Here is a tiny trained network, its code and every weight. The questions are about switching its units off for an input and a class, where a switched-off unit gives its printed mean instead of its output.

import numpy as np


def w(rows, s, z=0):
    codes = np.array(rows[::2]) - 128.0
    scale = np.full(codes.shape[1], s)
    scale[-1] = z or s
    return codes * scale


def norm(h):
    return h / np.sqrt((h * h).mean(-1, keepdims=True) + 1e-5)


def f(y):
    return np.maximum(y, 0)


def log_softmax(a):
    a = a - a.max(-1, keepdims=True)
    return a - np.log(np.exp(a).sum(-1, keepdims=True))


def net(x, mask):
    res = np.array(x, float).reshape(1, 2) / 4 @ E
    u = 0
    for l in range(3):
        y = f(norm(res) @ A[l][:, :-1].T + A[l][:, -1])
        res = res + np.where(mask[u : u + 10], y, B[l][:, -1]) @ B[l][:, :-1]
        u += 10
    return log_softmax(norm(res)[-1] @ U[:, :-1].T + U[:, -1])


A, B = {}, {}
E = w([
[70,122,126,190,57,2],'x0',
[68,197,119,62,137,107],'x1',
],0.0075)
A[0] = w([
[96,103,155,123,119,150,82],'0.n1',
[74,251,137,108,156,93,119],'0.n2',
[139,109,77,172,72,100,3],'0.n3',
[134,95,130,170,112,93,55],'0.n4',
[152,136,112,227,126,137,68],'0.n5',
[153,114,96,178,123,124,47],'0.n6',
[59,254,101,114,114,98,118],'0.n7',
[152,65,122,219,88,128,80],'0.n8',
[95,174,134,105,171,119,194],'0.n9',
[117,185,172,41,195,201,116],'0.n10',
],0.0092,0.0032)
B[0] = w([
[130,111,119,99,136,101,128],'0.n1',
[157,189,52,101,66,97,221],'0.n2',
[72,187,193,138,160,167,179],'0.n3',
[84,133,141,145,151,187,180],'0.n4',
[97,129,162,175,178,81,179],'0.n5',
[106,130,147,143,176,144,158],'0.n6',
[141,191,70,104,112,199,231],'0.n7',
[112,97,254,163,185,146,224],'0.n8',
[117,119,161,210,42,170,191],'0.n9',
[13,168,57,188,84,135,254],'0.n10',
],0.0075,0.0077)
A[1] = w([
[122,116,111,150,185,112,49],'1.n1',
[148,145,138,118,162,193,227],'1.n2',
[178,89,124,146,107,117,3],'1.n3',
[126,192,6,77,131,132,244],'1.n4',
[101,135,119,117,119,96,106],'1.n5',
[131,105,97,103,127,116,31],'1.n6',
[61,130,135,158,68,142,45],'1.n7',
[134,112,109,129,67,165,59],'1.n8',
[146,104,119,155,114,125,56],'1.n9',
[115,165,117,136,133,85,163],'1.n10',
],0.013,0.0023)
B[1] = w([
[129,131,74,150,155,125,143],'1.n1',
[112,138,43,101,20,112,169],'1.n2',
[110,189,145,93,100,64,129],'1.n3',
[150,225,255,175,56,128,254],'1.n4',
[130,173,116,114,82,150,145],'1.n5',
[204,195,115,180,186,146,128],'1.n6',
[186,102,65,92,137,152,206],'1.n7',
[144,87,212,67,148,51,163],'1.n8',
[121,135,102,118,145,107,129],'1.n9',
[120,142,93,99,94,191,160],'1.n10',
],0.0072,0.013)
A[2] = w([
[131,93,181,190,236,169,48],'2.n1',
[207,47,253,138,247,75,1],'2.n2',
[196,87,121,91,101,240,78],'2.n3',
[75,244,120,65,74,84,153],'2.n4',
[146,114,3,186,149,114,41],'2.n5',
[152,105,68,165,132,147,99],'2.n6',
[38,169,122,73,49,27,133],'2.n7',
[222,30,143,176,233,111,101],'2.n8',
[126,235,207,131,161,29,159],'2.n9',
[108,116,131,105,153,129,27],'2.n10',
],0.0068,0.0021)
B[2] = w([
[134,144,128,68,144,63,197],'2.n1',
[82,162,1,103,139,175,190],'2.n2',
[106,144,155,177,174,73,147],'2.n3',
[220,157,125,176,61,155,254],'2.n4',
[163,83,136,136,164,156,136],'2.n5',
[112,95,136,65,183,150,136],'2.n6',
[209,112,54,100,86,152,198],'2.n7',
[159,159,159,68,44,77,168],'2.n8',
[100,159,140,204,122,190,196],'2.n9',
[157,149,145,115,133,165,128],'2.n10',
],0.009,0.0083)
U = w([
[124,152,92,28,121,59,132],'0',
[131,53,76,153,184,193,135],'1',
[172,65,185,107,162,83,79],'2',
[117,94,173,125,99,121,2],'3',
[8,178,208,179,187,109,133],'4',
[156,211,105,159,24,173,166],'5',
],0.019,0.0092)

Each question gives the input, the list of numbers given to net, and the class t.
The units are the neurons (one row each of A and B). Each row of codes is followed by its name. A weight is (code - 128) times the scale printed after its matrix; where a second scale follows, it is the last column's (A, B and U).
mask holds one flag per neuron, layer by layer. A switched-off neuron (its flag False) gives its mean, the last column of its row in B, instead of its output. The means were averaged over made-up inputs and are rounded, as every weight is.
A unit's drop is (log p(t) with every unit on - log p(t) with that unit switched off) / (log p(t) with every unit on - log p(t) with every unit switched off).
unit that matters most: the unit with the biggest drop
k most important neurons: the k neurons with the biggest drops, biggest first
k most important neurons of layer l: the k neurons of layer l with the biggest drops, biggest first
drop when u is switched off: that unit's drop, to one decimal
input [0,-8], class 4: 3 most important neurons -> [0.n8 1.n7 2.n4]
input [-4,-7], class 2: unit that matters most -> 1.n2
input [-2,-5], class 0: 2 most important neurons -> [1.n4 0.n7]
input [-2,-4], class 0: 3 most important neurons of layer 0 -> [0.n7 0.n2 0.n10]
input [-8,-7], class 1: 4 most important neurons -> [0.n2 1.n4 0.n7 1.n2]
input [-7,-8], class 1: 2 most important neurons -> [1.n4 1.n2]
input [-7,-6], class 1: 4 most important neurons -> [0.n2 1.n4 0.n7 1.n2]
input [-1,-5], class 0: 2 most important neurons -> [1.n4 0.n10]
input [-3,-6], class 0: 3 most important neurons -> [1.n4 0.n7 0.n10]
input [-5,-6], class 1: 2 most important neurons -> [1.n4 1.n2]
input [-2,-7], class 0: 2 most important neurons -> [1.n4 2.n8]
input [7,-2], class 4: drop when 0.n2 is switched off -> 0.3
input [1,-7], class 4: drop when 0.n8 is switched off -> 0.1
input [1,-8], class 4: drop when 0.n8 is switched off -> 0.2
